Here is a tiny trained network, its code and every weight. The questions are about switching its units off for an input and a class, where a switched-off unit gives its printed mean instead of its output.

import numpy as np


def w(rows, s, z=0):
    codes = np.array(rows[::2]) - 128.0
    scale = np.full(codes.shape[1], s)
    scale[-1] = z or s
    return codes * scale


def norm(h):
    return h / np.sqrt((h * h).mean(-1, keepdims=True) + 1e-5)


def f(y):
    return np.maximum(y, 0)


def log_softmax(a):
    a = a - a.max(-1, keepdims=True)
    return a - np.log(np.exp(a).sum(-1, keepdims=True))


def net(x, mask):
    res = np.array(x, float).reshape(1, 2) / 4 @ E
    u = 0
    for l in range(3):
        y = f(norm(res) @ A[l][:, :-1].T + A[l][:, -1])
        res = res + np.where(mask[u : u + 11], y, B[l][:, -1]) @ B[l][:, :-1]
        u += 11
    return log_softmax(norm(res)[-1] @ U[:, :-1].T + U[:, -1])


A, B = {}, {}
E = w([
[85,255,168,79,194],'x0',
[99,99,100,229,141],'x1',
],0.007)
A[0] = w([
[108,181,145,148,175,61],'L0N0',
[61,203,152,187,110,149],'L0N1',
[92,147,138,108,89,112],'L0N2',
[114,149,72,194,38,115],'L0N3',
[176,91,125,101,187,28],'L0N4',
[147,88,185,92,117,5],'L0N5',
[115,122,90,178,71,180],'L0N6',
[254,154,100,52,118,101],'L0N7',
[186,89,105,36,125,111],'L0N8',
[51,173,116,136,166,39],'L0N9',
[172,141,141,88,200,176],'L0N10',
],0.0077,0.0022)
B[0] = w([
[199,172,100,158,162,215],'L0N0',
[137,179,38,149,8,248],'L0N1',
[120,105,157,161,137,156],'L0N2',
[111,147,195,121,125,242],'L0N3',
[117,121,85,167,124,137],'L0N4',
[151,214,131,169,157,157],'L0N5',
[57,180,133,145,115,255],'L0N6',
[129,161,85,161,192,240],'L0N7',
[170,96,128,148,116,231],'L0N8',
[214,205,84,100,123,217],'L0N9',
[94,1,144,147,117,218],'L0N10',
],0.007,0.0038)
A[1] = w([
[109,156,123,107,125,40],'L1N0',
[95,195,158,181,147,66],'L1N1',
[115,158,8,167,113,234],'L1N2',
[179,156,133,80,168,209],'L1N3',
[70,159,92,143,44,185],'L1N4',
[89,132,74,129,89,194],'L1N5',
[1,184,100,163,167,184],'L1N6',
[200,120,8,173,103,254],'L1N7',
[109,54,178,85,206,254],'L1N8',
[89,103,147,155,68,177],'L1N9',
[98,155,79,172,198,129],'L1N10',
],0.0066,0.00095)
B[1] = w([
[107,157,176,212,171,142],'L1N0',
[209,161,38,154,53,179],'L1N1',
[76,161,134,107,191,230],'L1N2',
[145,94,124,168,77,184],'L1N3',
[65,66,146,32,111,210],'L1N4',
[179,84,165,111,220,176],'L1N5',
[106,137,55,174,178,195],'L1N6',
[176,232,151,81,116,254],'L1N7',
[50,105,195,92,2,149],'L1N8',
[82,136,221,93,120,192],'L1N9',
[126,144,183,61,198,172],'L1N10',
],0.0051,0.0061)
A[2] = w([
[131,73,103,142,102,130],'L2N0',
[192,190,76,151,94,105],'L2N1',
[96,56,117,135,55,158],'L2N2',
[100,128,64,167,189,75],'L2N3',
[81,132,137,97,148,252],'L2N4',
[85,117,88,107,27,156],'L2N5',
[123,215,140,205,137,175],'L2N6',
[159,155,205,136,152,78],'L2N7',
[182,149,1,107,116,180],'L2N8',
[116,120,137,76,155,161],'L2N9',
[173,106,115,194,140,118],'L2N10',
],0.01,0.0019)
B[2] = w([
[154,159,162,37,146,161],'L2N0',
[2,228,32,126,241,254],'L2N1',
[186,224,47,79,145,217],'L2N2',
[48,25,151,79,57,165],'L2N3',
[193,112,127,239,139,188],'L2N4',
[143,53,182,74,111,193],'L2N5',
[120,110,64,150,73,251],'L2N6',
[156,146,119,72,49,171],'L2N7',
[98,247,54,94,191,243],'L2N8',
[185,24,127,99,116,152],'L2N9',
[127,182,157,133,164,144],'L2N10',
],0.0061)
U = w([
[136,61,217,190,244,43],'0',
[120,115,184,191,204,3],'1',
[214,69,172,41,60,187],'2',
[2,31,82,203,36,103],'3',
[80,245,21,117,207,221],'4',
],0.011,0.0049)

Each question gives the input, the list of numbers given to net, and the class t.
The units are the neurons (one row each of A and B). Each row of codes is followed by its name. A weight is (code - 128) times the scale printed after its matrix; where a second scale follows, it is the last column's (A, B and U).
mask holds one flag per neuron, layer by layer. A switched-off neuron (its flag False) gives its mean, the last column of its row in B, instead of its output. The means were averaged over made-up inputs and are rounded, as every weight is.
A unit's drop is (log p(t) with every unit on - log p(t) with that unit switched off) / (log p(t) with every unit on - log p(t) with every unit switched off).
most important unit: the unit with the biggest drop
top k neurons: the k neurons with the biggest drops, biggest first
k most important neurons of layer l: the k neurons of layer l with the biggest drops, biggest first
drop when u is switched off: that unit's drop, to one decimal
input [1,-5], class 2: most important unit : L0N1
input [-4,8], class 3: top 3 neurons : (L2N1, L2N8, L2N3)
input [0,-4], class 2: 2 most important neurons of layer 1 : (L1N8, L1N1)
input [-6,4], class 2: top 2 neurons : (L0N7, L2N1)
input [-5,3], class 2: top 3 neurons : (L2N1, L0N7, L2N8)
input [-4,4], class 3: top 4 neurons : (L0N6, L2N8, L2N1, L0N8)
input [0,1], class 3: 3 most important neurons of layer 1 : (L1N4, L1N7, L1N6)
input [3,-5], class 2: top 3 neurons : (L0N1, L0N10, L0N6)
input [0,-7], class 2: top 3 neurons : (L0N1, L0N10, L0N9)
input [-1,1], class 3: top 2 neurons : (L0N6, L1N6)
input [-3,4], class 3: top 3 neurons : (L0N6, L2N8, L2N1)
input [-4,7], class 3: top 2 neurons : (L2N1, L2N8)
input [-3,5], class 3: top 3 neurons : (L0N6, L2N1, L2N8)
input [-7,1], class 2: most important unit : L2N1
input [1,-6], class 2: drop when L0N1 is switched off : 1.7
input [0,0], class 0: drop when L0N1 is switched off : 0.3
input [2,-4], class 2: drop when L0N10 is switched off : 1.2
